Here is a tiny trained network, its code and every weight. The questions are about switching its units off for an input and a class, where a switched-off unit gives its printed mean instead of its output.

import numpy as np


def w(rows, s, z=0):
    codes = np.array(rows[::2]) - 128.0
    scale = np.full(codes.shape[1], s)
    scale[-1] = z or s
    return codes * scale


def f(y):
    return y / 2 * (1 + np.tanh(0.7978845608 * (y + 0.044715 * y**3)))


def log_softmax(a):
    a = a - a.max(-1, keepdims=True)
    return a - np.log(np.exp(a).sum(-1, keepdims=True))


def net(x, mask):
    res = np.array(x, float).reshape(1, 6) / 4 @ E
    y = f(res @ A[0][:, :-1].T + A[0][:, -1])
    res = res + np.where(mask, y, B[0][:, -1]) @ B[0][:, :-1]
    return log_softmax(res[-1] @ U[:, :-1].T + U[:, -1])


A, B = {}, {}
E = w([
[90,134,147,182,100,74,118,189],'x0',
[152,184,112,82,150,142,66,204],'x1',
[137,96,63,114,87,83,83,76],'x2',
[12,183,89,156,133,167,111,92],'x3',
[102,168,189,45,96,110,135,125],'x4',
[174,188,94,164,67,148,162,106],'x5',
],0.011)
A[0] = w([
[167,134,91,135,191,180,139,75,112],'n1',
[72,152,119,142,116,169,107,131,36],'n2',
[124,107,64,216,211,99,103,196,140],'n3',
[24,10,166,109,217,104,49,182,3],'n4',
[160,186,138,158,18,166,114,129,113],'n5',
[188,246,125,203,78,92,180,124,119],'n6',
[159,184,84,134,106,124,62,222,46],'n7',
[98,114,165,173,97,205,221,226,73],'n8',
[91,132,81,165,53,2,93,200,133],'n9',
[135,129,73,80,50,86,101,71,116],'n10',
[156,181,134,115,169,92,86,127,61],'n11',
[123,104,69,97,87,71,78,110,50],'n12',
[121,110,174,169,120,109,148,72,15],'n13',
[139,157,157,128,142,224,178,179,97],'n14',
[146,100,110,53,172,159,110,53,109],'n15',
[71,118,171,203,88,24,158,175,90],'n16',
[78,162,101,154,131,148,103,112,96],'n17',
[103,169,168,60,111,101,128,126,131],'n18',
[144,135,63,114,45,146,154,147,76],'n19',
[123,99,90,101,72,110,59,74,61],'n20',
[85,41,154,137,47,166,155,71,53],'n21',
[74,152,119,154,113,149,101,120,59],'n22',
[98,162,168,155,165,191,177,140,70],'n23',
[144,129,77,177,205,115,132,143,51],'n24',
[178,66,153,118,95,107,131,163,31],'n25',
[177,80,125,96,137,126,153,148,38],'n26',
[19,188,133,147,129,196,126,66,101],'n27',
[136,121,113,119,145,131,240,47,111],'n28',
[139,157,109,105,154,136,35,168,59],'n29',
[202,87,105,139,190,145,136,122,171],'n30',
[147,175,102,149,43,153,153,142,25],'n31',
[225,130,190,135,73,50,188,168,73],'n32',
[131,153,144,44,84,120,66,58,179],'n33',
[146,135,200,166,143,152,134,155,72],'n34',
[92,208,234,100,72,51,179,163,108],'n35',
[76,100,169,50,77,122,125,144,71],'n36',
[58,70,125,170,120,83,220,115,61],'n37',
[72,146,118,139,135,140,97,109,59],'n38',
[170,187,122,173,67,163,153,130,29],'n39',
[137,176,95,63,151,167,61,142,56],'n40',
[124,160,155,87,122,95,136,112,35],'n41',
[150,208,67,143,126,141,45,202,84],'n42',
[142,169,207,106,188,179,203,126,124],'n43',
[122,112,101,216,149,129,108,181,127],'n44',
[62,143,140,138,85,172,82,106,96],'n45',
[86,185,157,64,123,54,161,105,94],'n46',
[177,193,93,138,111,160,157,96,77],'n47',
],0.0093,0.0049)
B[0] = w([
[105,136,91,127,114,177,155,155,176],'n1',
[164,135,146,112,102,127,90,144,154],'n2',
[122,101,92,140,85,198,176,86,233],'n3',
[63,82,199,125,176,161,93,64,254],'n4',
[84,59,178,145,158,156,145,106,180],'n5',
[66,88,169,104,154,148,128,116,205],'n6',
[137,153,143,101,138,98,187,74,187],'n7',
[165,109,98,195,157,55,98,129,200],'n8',
[96,149,83,164,163,129,112,210,230],'n9',
[141,92,91,170,158,93,115,147,199],'n10',
[125,136,129,97,125,119,138,101,138],'n11',
[163,91,136,187,153,81,84,88,173],'n12',
[194,129,166,102,162,102,181,2,150],'n13',
[137,96,93,172,165,76,103,132,190],'n14',
[58,136,114,136,171,140,108,207,189],'n15',
[79,186,75,51,162,106,163,191,220],'n16',
[177,147,164,83,67,146,61,169,171],'n17',
[123,119,102,143,96,150,158,84,184],'n18',
[93,102,141,136,153,112,93,132,155],'n19',
[177,116,113,173,174,97,86,132,179],'n20',
[154,170,137,84,154,84,181,132,192],'n21',
[160,154,161,116,93,151,95,131,158],'n22',
[159,129,102,169,142,101,99,146,177],'n23',
[176,73,125,125,106,156,151,74,161],'n24',
[180,155,183,109,92,172,59,133,173],'n25',
[146,155,168,96,119,152,80,147,161],'n26',
[168,164,154,116,91,136,81,172,234],'n27',
[122,186,115,84,140,103,177,146,200],'n28',
[153,143,134,88,171,82,161,61,175],'n29',
[109,152,124,130,84,160,129,149,205],'n30',
[89,109,195,140,125,136,128,80,155],'n31',
[149,181,175,106,67,153,72,176,227],'n32',
[110,106,67,156,106,138,141,147,203],'n33',
[136,133,118,156,125,121,103,125,163],'n34',
[129,93,78,164,99,170,159,109,235],'n35',
[121,101,126,156,107,170,162,103,174],'n36',
[171,172,149,88,151,104,169,88,196],'n37',
[175,146,163,136,93,143,78,121,157],'n38',
[86,91,182,138,163,155,112,98,161],'n39',
[157,153,139,82,150,107,189,117,169],'n40',
[130,124,114,154,115,169,132,99,137],'n41',
[147,191,135,94,143,69,188,116,203],'n42',
[141,121,74,177,157,78,99,152,217],'n43',
[152,91,81,129,102,164,150,128,195],'n44',
[181,145,165,105,90,150,98,149,174],'n45',
[161,93,89,155,123,172,159,58,183],'n46',
[56,90,166,118,151,135,106,119,166],'n47',
],0.0095,0.0096)
U = w([
[216,159,208,85,40,141,7,176,107],'0',
[1,50,247,129,211,135,78,88,105],'1',
[190,181,133,47,176,20,226,99,91],'2',
[60,154,45,111,161,121,124,233,250],'3',
[185,93,64,244,182,18,32,142,84],'4',
[155,76,36,172,31,220,187,85,70],'5',
],0.0087,0.016)

Each question gives the input, the list of numbers given to net, and the class t.
The units are the neurons (one row each of A and B). Each row of codes is followed by its name. A weight is (code - 128) times the scale printed after its matrix; where a second scale follows, it is the last column's (A, B and U).
mask holds one flag per neuron, in row order. A switched-off neuron (its flag False) gives its mean, the last column of its row in B, instead of its output. The means were averaged over made-up inputs and are rounded, as every weight is.
A unit's drop is (log p(t) with every unit on - log p(t) with that unit switched off) / (log p(t) with every unit on - log p(t) with every unit switched off).
The circuit of an input: a set's keep is (log p(t) with only the set's units on - log p(t) with every unit switched off) / (log p(t) with every unit on - log p(t) with every unit switched off). Starting from the 12 units with the biggest drops (on a tie, the unit counted first), units are removed one at a time, each time the one whose removal leaves the highest keep (on an exact tie, the one counted first), for as long as the keep stays at least 0.8.
units of the circuit, in order: the units of the circuit, biggest drop first
unit that matters most: the unit with the biggest drop
k most important neurons: the k neurons with the biggest drops, biggest first
drop of u: that unit's drop, to one decimal
input [2,5,7,2,-1,2], class 4: unit that matters most => n12
input [5,3,-6,-6,-6,-6], class 0: 3 most important neurons => n25; n32; n6
input [-7,-1,-8,-3,6,1], class 4: units of the circuit, in order => n43; n14
input [-5,7,-3,4,-6,-1], class 2: units of the circuit, in order => n42; n40
input [0,-4,5,5,5,-3], class 0: units of the circuit, in order => n27; n45
input [1,3,-8,-6,-5,6], class 4: 3 most important neurons => n8; n14; n43
input [2,6,0,-4,-5,-1], class 2: units of the circuit, in order => n42; n7
input [-8,-6,1,5,-3,3], class 3: 2 most important neurons => n15; n1
input [5,4,3,-1,2,6], class 1: units of the circuit, in order => n5; n6
input [-7,-6,7,1,7,3], class 3: 3 most important neurons => n15; n28; n33
input [7,1,4,-4,-6,7], class 1: units of the circuit, in order => n6; n5
input [0,4,-6,-5,-1,-1], class 4: 2 most important neurons => n14; n43
input [5,-3,7,-8,5,-8], class 0: 4 most important neurons => n32; n25; n6; n26
input [7,-7,-4,3,6,3], class 2: units of the circuit, in order => n37
input [-4,5,8,7,4,5], class 4: 2 most important neurons => n10; n20
input [3,-7,6,-3,1,8], class 1: 2 most important neurons => n6; n5
input [-2,-5,8,-4,-4,6], class 4: 3 most important neurons => n10; n4; n20
input [8,-6,3,2,-3,-1], class 3: 2 most important neurons => n9; n16
input [-8,8,-1,-6,3,-2], class 2: 3 most important neurons => n40; n29; n9
input [0,-3,-7,8,7,-7], class 0: unit that matters most => n27
input [1,-5,-1,-3,-2,-4], class 2: 2 most important neurons => n37; n6
input [8,-4,7,-7,8,-6], class 3: 2 most important neurons => n16; n9
input [-3,0,-8,4,7,8], class 1: 2 most important neurons => n6; n5
input [-1,-8,-6,1,-7,8], class 1: 3 most important neurons => n6; n39; n47
input [-5,3,5,-1,6,-8], class 1: drop of n4 => 0.3
input [-1,-7,-7,8,-2,0], class 0: drop of n27 => 0.3
input [2,-7,0,8,3,2], class 0: units of the circuit, in order => n27
input [7,2,1,8,-5,4], class 0: drop of n17 => 0.1
input [8,4,-2,-4,6,5], class 3: drop of n9 => 0.4
